[[-30.7 -28.2 -26.7  37.1 -23.3  32.9  34.9]
 [-39.7 -36.1 -36.7  48.7 -27.5  42.5  40.1]
 [-29.5 -27.0 -21.9  31.6 -21.2  28.2  28.7]] → -30.7, 28.7

[-32.2  49.8 -23.3  42.8  51.6   2.4] → -32.2, 2.4

[[-14.3  23.4 -49.2   3.8 -16.0]
 [-23.9  23.5 -50.6   4.7 -26.8]
 [-19.2   5.4 -10.0 -21.2   5.8]] → -14.3, 5.8

[ 55.8 -40.7  47.0 -38.4  23.2] → 55.8, 23.2

[ 12.3 -50.8   5.0   3.3  57.2  -8.2  13.0] → 12.3, 13.0

[[ -4.4  -0.8  19.0  -5.4  -0.8]
 [ -8.0   5.8 -51.1  -5.4  -3.5]
 [ -8.2   4.4  18.0  -1.1  -2.3]] → -4.4, -2.3

[[ 10.7 -13.0   8.1 -11.9 -11.4   9.6]
 [ 42.2 -51.3  33.1 -44.9 -46.2  36.9]
 [ 30.5 -36.6  23.3 -33.0 -32.4  26.3]] → 10.7, 26.3

[ 41.1  45.0 -54.8  34.7 -45.4 -47.3] → 41.1, -47.3
---
[168.1, 147.2, 150.1, -136.7, 193.7, -127.9, -126.1] Out: 147.2
[-1.407, -0.095, -0.364, 1.737, -1.032, -1.378, -1.936] Out: -1.032
[1.545, -1.331, 0.985, -0.633, -1.697] Out: -0.633
[98.46, -159.96, 43.37, -25.21, -113.09] Out: -25.21
[-0.15, -0.12, -0.11, -0.09, 0.09, -0.01, 0.12] Out: -0.09
[0.073, -1.144, 0.049, 1.467, -0.186, 0.769, -0.682] Out: 0.049
[-0.01, 0.01, 0.14, -0.02, 0.02, -0.05, -0.13] Out: -0.01
[-18.487, 2.724, -116.344, 15.619, 29.675, 147.976, 53.146] Out: 15.619
[-27.7, 166.0, 110.1, -84.7, -56.8, -134.5, -137.6] Out: -56.8
---
[[ 29.3 -38.6  -3.8  43.8  12.4]
 [  0.8 -20.2   3.9  41.4  51.7]
 [  3.1 -20.7 -13.7 -45.7  16.3]] result: 0.8

[[24.9 17.0 -0.2 22.6 31.6 32.3]
 [38.5 26.0  0.0 39.8 33.2 21.4]
 [26.3 42.3 -1.2 22.8 23.8 26.6]] result: 38.5

[[-42.7 -17.0  24.1  -9.4  13.8]
 [ -2.2  -0.9   1.2  -0.5   0.7]
 [ -2.1  -0.8   1.2  -0.5   0.7]] result: -2.2

[[-37.8 -42.7 -38.9 -39.2 -31.9]
 [-31.6 -32.0 -33.0 -33.2 -32.2]
 [-30.4 -30.6 -30.2 -29.7 -29.1]] result: -31.6

[[17.5 13.8 41.1 13.9]
 [12.0 13.7  1.6 31.6]
 [20.4 12.9 42.5 11.8]] result: 12.0

[[ -8.7  -0.6  -6.7  -9.1  -3.8 -12.7]
 [-41.8 -42.4 -42.9 -47.4 -47.5 -43.3]
 [  0.3   4.5  -8.9  -0.9   0.3  -7.3]] result: -41.8

[[-26.5  -1.5 -26.4 -14.7 -33.3  42.3]
 [-33.8  58.6 -42.4  44.9  18.3 -14.8]
 [ -2.2   3.3  -3.9   1.0   0.7  -2.7]] result: -33.8

[[-49.5  35.8  33.4 -18.0]
 [-52.4 -34.4 -22.2  14.5]
 [-19.9  27.9  26.1 -15.7]] result: -52.4

[[ 27.0  -7.1  19.0 -29.1   8.0 -21.0]
 [ 46.3 -10.0  23.8 -29.8 -11.1 -28.0]
 [ 37.6  -2.4  43.7 -43.6 -16.8 -14.0]] result: 46.3
---
{"in": [[377, 620, -230, 70], [167, 128, -711, -509]], "out": -711}
{"in": [[233, 237, 46, 139, 220, 160, 174], [233, 198, 142, 159, 187, 227, 164], [188, 184, 143, 223, 241, 65, 192]], "out": 227}
{"in": [[29, 10, 36, 16, 4], [-23, 23, -39, 9, 35]], "out": 9}
{"in": [[49, 48, 81, 58, 34, 59, 65], [70, 65, 68, 22, 71, 50, 76]], "out": 50}
{"in": [[2062, 5018, 5402, 1175], [8757, 5652, 5368, 5465], [2027, 6707, 8187, 8305]], "out": 5368}
{"in": [[4, 5, 1, 7], [4, 4, 4, 8]], "out": 4}
{"in": [[38, 40, 33, -17, -20, -22, -23], [-19, -18, -26, 33, 44, 30, 26]], "out": 30}
---
[47.8, -26.7, -56.3, 33.3, -47.6, 41.9] Out: 47.8, 41.9
[-26.4, -28.3, 17.4, 37.0, 12.5, 10.1, 42.3] Out: 42.3, 37.0
[22.6, -2.8, 51.6, -18.5] Out: 51.6, 22.6
[24.5, -22.8, 13.3, 47.5, -35.9] Out: 47.5, 24.5
[39.5, 36.0, 47.0, -20.2] Out: 47.0, 39.5
[[-2.4, -44.2, -1.8, -42.6, 0.6, -41.1, 1.0], [-2.4, -43.9, 58.0, 35.0, -9.9, 48.3, -59.2]] Out: 58.0, 48.3
[[23.2, 58.3, 13.3, 37.7, 35.4, -26.3], [23.6, 57.1, 12.8, 34.9, 34.1, -21.7], [22.9, 57.5, 12.8, 35.6, 35.1, -23.8]] Out: 58.3, 57.5
---
(-3.6, -57.4, -6.0, 28.5, 3.3) -6.0
(20.2, -38.4, -2.6, -12.1, -45.5) -2.6
(21.1, -48.8, -9.5, -5.9, 26.4) -9.5
(5.6, 18.5, 56.2, -1.5, -32.7) 56.2
(0.6, -51.2, 11.0, -6.2, -4.1) 11.0
(43.7, -4.3, 42.6, -1.5, -48.6) 42.6
(-13.9, 57.7, -1.5, -3.0, -4.2) -1.5
(22.5, 21.9, 2.8, 23.3, 55.6) 2.8
(17.9, -16.1, -10.2, -11.4, -57.2) -10.2
(9.3, 6.5, -28.0, 43.3, 8.6) -28.0
---
[ 48.9  24.9 -16.6  17.8] yields 48.9, 24.9

[ 33.0  19.0 -40.7  48.8 -26.3  -3.2] yields 48.8, 33.0

[[ 18.1  18.1  28.4 -12.1  26.8 -23.0]
 [  0.2   0.4 -25.3  16.6 -25.8  45.1]] yields 45.1, 28.4

[[49.1  9.1  0.4 33.2 -0.3 -1.4 -2.0]
 [53.5  8.1 -0.8 35.5 -0.1 -0.8 -1.5]
 [50.7  7.6 -0.7 33.7 -0.2 -0.9 -1.7]] yields 53.5, 50.7

[ 0.8  2.7 -8.0 55.4] yields 55.4, 2.7

[-27.5   2.1 -42.0 -20.5 -15.9  -4.3  15.8] yields 15.8, 2.1
